Here is a tiny trained network, its code and every weight. The questions are about switching its units off for an input and a class, where a switched-off unit gives its printed mean instead of its output.

import numpy as np


def w(rows, s, z=0):
    codes = np.array(rows[::2]) - 128.0
    scale = np.full(codes.shape[1], s)
    scale[-1] = z or s
    return codes * scale


def norm(h):
    return h / np.sqrt((h * h).mean(-1, keepdims=True) + 1e-5)


def f(y):
    return y / 2 * (1 + np.tanh(0.7978845608 * (y + 0.044715 * y**3)))


def log_softmax(a):
    a = a - a.max(-1, keepdims=True)
    return a - np.log(np.exp(a).sum(-1, keepdims=True))


def net(x, mask):
    res = np.array(x, float).reshape(1, 2) / 4 @ E
    u = 0
    for l in range(4):
        y = f(norm(res) @ A[l][:, :-1].T + A[l][:, -1])
        res = res + np.where(mask[u : u + 6], y, B[l][:, -1]) @ B[l][:, :-1]
        u += 6
    return log_softmax(norm(res)[-1] @ U[:, :-1].T + U[:, -1])


A, B = {}, {}
E = w([
[63,150,113,175,147,20,53],'x0',
[246,92,129,135,175,110,87],'x1',
],0.0011)
A[0] = w([
[82,136,104,180,140,33,76,107],'0.n0',
[131,151,139,140,143,136,135,122],'0.n1',
[186,81,130,101,115,174,155,101],'0.n2',
[91,199,145,98,63,169,232,53],'0.n3',
[43,184,131,128,32,99,154,2],'0.n4',
[252,42,138,98,165,145,107,117],'0.n5',
],0.0025,0.00081)
B[0] = w([
[182,171,203,7,99,122,120,240],'0.n0',
[125,120,107,132,128,114,130,126],'0.n1',
[105,152,142,127,153,67,67,174],'0.n2',
[54,81,117,149,113,160,167,238],'0.n3',
[242,139,113,184,183,149,182,218],'0.n4',
[156,255,83,247,177,120,132,245],'0.n5',
],0.0024,0.0012)
A[1] = w([
[131,92,162,119,121,35,59,45],'1.n0',
[93,53,145,96,126,160,159,65],'1.n1',
[80,60,87,210,137,219,186,2],'1.n2',
[27,81,142,35,76,155,117,132],'1.n3',
[60,103,123,116,79,75,97,25],'1.n4',
[18,1,126,65,84,169,176,51],'1.n5',
],0.0025,0.00092)
B[1] = w([
[124,80,122,40,54,197,85,138],'1.n0',
[138,98,117,166,99,106,155,129],'1.n1',
[68,29,107,58,92,170,51,225],'1.n2',
[234,141,91,184,197,111,108,206],'1.n3',
[217,168,160,102,193,151,98,100],'1.n4',
[254,56,128,251,82,95,163,249],'1.n5',
],0.002,0.0011)
A[2] = w([
[106,148,139,113,146,113,96,50],'2.n0',
[155,137,131,100,133,141,110,139],'2.n1',
[200,134,114,81,147,183,142,237],'2.n2',
[114,111,162,2,100,83,44,3],'2.n3',
[184,103,135,150,101,5,123,65],'2.n4',
[18,131,109,100,130,168,118,21],'2.n5',
],0.004,0.00052)
B[2] = w([
[182,71,106,135,106,166,127,136],'2.n0',
[111,138,78,141,110,92,130,141],'2.n1',
[89,158,137,156,147,69,90,174],'2.n2',
[130,30,61,12,72,22,21,251],'2.n3',
[57,177,177,52,157,176,141,185],'2.n4',
[156,116,159,5,182,229,167,91],'2.n5',
],0.0024,0.0017)
A[3] = w([
[97,149,127,170,153,174,169,108],'3.n0',
[111,131,122,127,135,119,129,75],'3.n1',
[137,156,154,114,125,118,153,85],'3.n2',
[108,2,104,136,53,124,146,2],'3.n3',
[107,192,133,94,172,122,74,43],'3.n4',
[150,122,146,136,121,79,132,98],'3.n5',
],0.0044,0.00085)
B[3] = w([
[132,60,129,43,89,92,72,238],'3.n0',
[162,134,147,127,112,137,140,116],'3.n1',
[2,129,174,133,104,107,120,122],'3.n2',
[159,28,127,230,68,89,156,251],'3.n3',
[180,21,107,210,100,179,194,181],'3.n4',
[14,142,138,108,142,211,125,138],'3.n5',
],0.0022,0.0017)
U = w([
[177,230,98,249,196,134,91,196],'0',
[20,208,221,109,115,85,184,12],'1',
[129,2,128,227,59,139,189,231],'2',
[117,109,128,33,160,241,141,1],'3',
[121,88,104,16,86,34,22,233],'4',
],0.0079,0.0016)

Each question gives the input, the list of numbers given to net, and the class t.
The units are the neurons (one row each of A and B). Each row of codes is followed by its name. A weight is (code - 128) times the scale printed after its matrix; where a second scale follows, it is the last column's (A, B and U).
mask holds one flag per neuron, layer by layer. A switched-off neuron (its flag False) gives its mean, the last column of its row in B, instead of its output. The means were averaged over made-up inputs and are rounded, as every weight is.
A unit's drop is (log p(t) with every unit on - log p(t) with that unit switched off) / (log p(t) with every unit on - log p(t) with every unit switched off).
The circuit of an input: a set's keep is (log p(t) with only the set's units on - log p(t) with every unit switched off) / (log p(t) with every unit on - log p(t) with every unit switched off). Starting from the 12 units with the biggest drops (on a tie, the unit counted first), units are removed one at a time, each time the one whose removal leaves the highest keep (on an exact tie, the one counted first), for as long as the keep stays at least 0.8.
units of the circuit, in order: the units of the circuit, biggest drop first
unit that matters most: the unit with the biggest drop
k most important neurons: the k neurons with the biggest drops, biggest first
k most important neurons of layer l: the k neurons of layer l with the biggest drops, biggest first
drop of u: that unit's drop, to one decimal
input [-1,6], class 0: unit that matters most	0.n5
input [-8,2], class 3: units of the circuit, in order	[1.n5; 0.n5; 3.n3]
input [3,-6], class 1: 3 most important neurons	[0.n5; 0.n0; 3.n3]
input [3,-7], class 1: 2 most important neurons of layer 2	[2.n3; 2.n4]
input [5,-5], class 1: 2 most important neurons	[1.n2; 0.n2]
input [2,-5], class 1: 2 most important neurons	[2.n3; 0.n0]
input [2,-6], class 2: 4 most important neurons	[0.n5; 0.n2; 0.n4; 0.n3]
input [2,-4], class 1: 2 most important neurons	[0.n0; 0.n5]
input [2,4], class 0: 3 most important neurons	[0.n5; 1.n2; 3.n0]
input [0,0], class 0: 3 most important neurons	[0.n4; 0.n5; 1.n3]
input [-2,1], class 0: 2 most important neurons	[0.n5; 0.n2]
input [-5,1], class 3: 2 most important neurons	[0.n5; 1.n5]
input [-1,0], class 3: 2 most important neurons	[2.n5; 1.n5]
input [-1,3], class 0: units of the circuit, in order	[0.n5]
input [4,-5], class 1: drop of 3.n2	0.1
input [-2,7], class 0: drop of 0.n5	0.6
input [5,-8], class 1: drop of 0.n5	0.1
